Below is a small trained network, with its code and all its weights. Each question gives an input and a class and asks what happens when units are switched off, that is, made to give their printed mean instead of their output.

import numpy as np


def w(rows, s, z=0):
    codes = np.array(rows[::2]) - 128.0
    scale = np.full(codes.shape[1], s)
    scale[-1] = z or s
    return codes * scale


def norm(h):
    return h / np.sqrt((h * h).mean(-1, keepdims=True) + 1e-5)


def f(y):
    return y / 2 * (1 + np.tanh(0.7978845608 * (y + 0.044715 * y**3)))


def log_softmax(a):
    a = a - a.max(-1, keepdims=True)
    return a - np.log(np.exp(a).sum(-1, keepdims=True))


def net(x, mask):
    res = np.array(x, float).reshape(1, 4) / 4 @ E
    u = 0
    for l in range(2):
        y = f(norm(res) @ A[l][:, :-1].T + A[l][:, -1])
        res = res + np.where(mask[u : u + 15], y, B[l][:, -1]) @ B[l][:, :-1]
        u += 15
    return log_softmax(norm(res)[-1] @ U[:, :-1].T + U[:, -1])


A, B = {}, {}
E = w([
[129,233,198,116,102,203,60],'x0',
[153,96,248,92,234,180,73],'x1',
[145,133,163,153,163,1,129],'x2',
[64,69,131,117,76,80,114],'x3',
],0.0059)
A[0] = w([
[113,255,147,108,26,181,95,2],'0.n0',
[92,78,109,143,56,133,121,81],'0.n1',
[114,181,179,131,102,174,113,142],'0.n2',
[89,110,175,129,116,154,94,81],'0.n3',
[167,195,146,144,122,92,110,79],'0.n4',
[180,247,85,116,161,121,150,70],'0.n5',
[156,96,102,131,128,152,111,130],'0.n6',
[82,84,149,102,115,26,116,58],'0.n7',
[136,188,184,128,110,185,72,119],'0.n8',
[126,96,129,140,120,166,115,88],'0.n9',
[130,128,85,119,72,195,124,100],'0.n10',
[176,187,99,121,195,122,148,94],'0.n11',
[126,113,193,109,219,189,122,71],'0.n12',
[133,121,190,158,108,169,119,68],'0.n13',
[152,76,166,115,207,77,106,104],'0.n14',
],0.01,0.0035)
B[0] = w([
[65,4,63,229,82,165,91,249],'0.n0',
[153,181,117,73,46,151,140,168],'0.n1',
[92,164,147,118,124,140,68,217],'0.n2',
[164,192,140,151,173,99,145,161],'0.n3',
[79,111,120,87,163,178,185,158],'0.n4',
[151,214,105,203,120,101,167,180],'0.n5',
[125,113,122,107,109,128,171,136],'0.n6',
[105,118,225,142,92,68,138,200],'0.n7',
[90,173,186,85,124,93,66,255],'0.n8',
[139,127,95,136,145,107,171,130],'0.n9',
[54,90,160,141,207,134,126,183],'0.n10',
[177,169,103,167,109,137,181,164],'0.n11',
[246,83,62,72,69,117,92,252],'0.n12',
[154,165,145,122,135,108,116,159],'0.n13',
[121,85,161,204,160,181,126,226],'0.n14',
],0.015,0.0064)
A[1] = w([
[146,180,131,46,164,107,22,4],'1.n0',
[86,154,157,68,91,52,109,95],'1.n1',
[78,113,196,139,254,86,141,76],'1.n2',
[110,71,142,86,109,126,63,184],'1.n3',
[163,168,156,93,118,127,39,31],'1.n4',
[169,87,93,81,138,141,142,80],'1.n5',
[68,128,88,23,207,183,207,102],'1.n6',
[156,228,123,160,149,139,169,57],'1.n7',
[120,112,114,169,217,147,89,195],'1.n8',
[109,77,109,156,116,109,150,135],'1.n9',
[171,148,207,143,79,169,142,70],'1.n10',
[118,162,90,94,148,169,200,146],'1.n11',
[146,145,86,59,76,122,75,132],'1.n12',
[115,151,75,140,97,154,87,119],'1.n13',
[200,139,135,92,161,167,107,135],'1.n14',
],0.012,0.0034)
B[1] = w([
[121,159,116,66,251,101,115,228],'1.n0',
[158,106,58,49,83,154,130,188],'1.n1',
[151,82,176,189,180,152,150,167],'1.n2',
[176,200,68,174,178,114,180,254],'1.n3',
[79,107,103,66,210,142,203,224],'1.n4',
[153,102,127,145,95,183,101,148],'1.n5',
[141,192,223,114,110,242,132,150],'1.n6',
[155,146,45,170,167,83,178,155],'1.n7',
[112,155,103,68,60,101,118,191],'1.n8',
[113,168,169,84,149,123,83,194],'1.n9',
[89,98,157,100,139,80,161,167],'1.n10',
[143,185,154,167,133,151,161,153],'1.n11',
[119,150,194,130,174,83,153,210],'1.n12',
[118,67,170,124,159,128,102,189],'1.n13',
[86,129,95,119,120,138,52,202],'1.n14',
],0.018,0.0068)
U = w([
[178,202,61,216,146,100,196,57],'0',
[242,75,88,121,124,176,45,40],'1',
[159,54,248,177,155,91,151,34],'2',
[123,173,112,41,249,117,91,254],'3',
[136,141,126,29,46,74,160,178],'4',
[24,126,108,181,102,154,41,216],'5',
[138,218,196,107,116,225,166,86],'6',
],0.014,0.0017)

Each question gives the input, the list of numbers given to net, and the class t.
The units are the neurons (one row each of A and B). Each row of codes is followed by its name. A weight is (code - 128) times the scale printed after its matrix; where a second scale follows, it is the last column's (A, B and U).
mask holds one flag per neuron, layer by layer. A switched-off neuron (its flag False) gives its mean, the last column of its row in B, instead of its output. The means were averaged over made-up inputs and are rounded, as every weight is.
A unit's drop is (log p(t) with every unit on - log p(t) with that unit switched off) / (log p(t) with every unit on - log p(t) with every unit switched off).
The circuit of an input: a set's keep is (log p(t) with only the set's units on - log p(t) with every unit switched off) / (log p(t) with every unit on - log p(t) with every unit switched off). Starting from the 12 units with the biggest drops (on a tie, the unit counted first), units are removed one at a time, each time the one whose removal leaves the highest keep (on an exact tie, the one counted first), for as long as the keep stays at least 0.8.
units of the circuit, in order: the units of the circuit, biggest drop first
most important unit: the unit with the biggest drop
top k neurons: the k neurons with the biggest drops, biggest first
top k neurons in layer l: the k neurons of layer l with the biggest drops, biggest first
drop of u: that unit's drop, to one decimal
input [-7,-5,6,0], class 4: most important unit => 0.n10
input [-1,8,3,4], class 1: units of the circuit, in order => 0.n12, 0.n14
input [-7,0,1,5], class 4: top 3 neurons => 0.n1, 0.n10, 1.n1
input [-4,1,0,-3], class 1: top 2 neurons in layer 1 => 1.n3, 1.n4
input [-7,2,2,-7], class 0: units of the circuit, in order => 0.n11, 0.n0, 1.n7
input [-1,-7,-6,2], class 6: top 2 neurons => 1.n6, 0.n1
input [-4,6,-8,4], class 1: top 2 neurons => 0.n8, 0.n12
input [-8,-3,0,-5], class 0: top 3 neurons in layer 0 => 0.n0, 0.n12, 0.n4
input [-5,1,-2,-1], class 6: top 3 neurons => 0.n0, 0.n12, 0.n7
input [0,-5,-6,6], class 6: top 2 neurons in layer 1 => 1.n6, 1.n14
input [1,0,-8,5], class 5: top 3 neurons => 0.n0, 0.n4, 1.n0
input [8,0,-3,-8], class 5: top 2 neurons => 0.n0, 0.n5
input [0,5,6,-8], class 1: top 2 neurons in layer 1 => 1.n3, 1.n14
input [-3,3,3,-2], class 2: units of the circuit, in order => 0.n14
input [0,-7,-5,-7], class 5: top 2 neurons in layer 0 => 0.n0, 0.n10
input [1,-2,0,-4], class 0: top 2 neurons => 0.n5, 0.n11
input [-1,7,7,-5], class 1: top 2 neurons in layer 0 => 0.n12, 0.n14
input [-3,-4,-4,-4], class 6: top 2 neurons in layer 0 => 0.n10, 0.n0
input [1,7,4,7], class 2: top 2 neurons => 0.n14, 0.n7
input [-1,3,0,-2], class 1: units of the circuit, in order => 0.n12
input [-2,-5,2,-3], class 0: drop of 1.n4 => 0.0
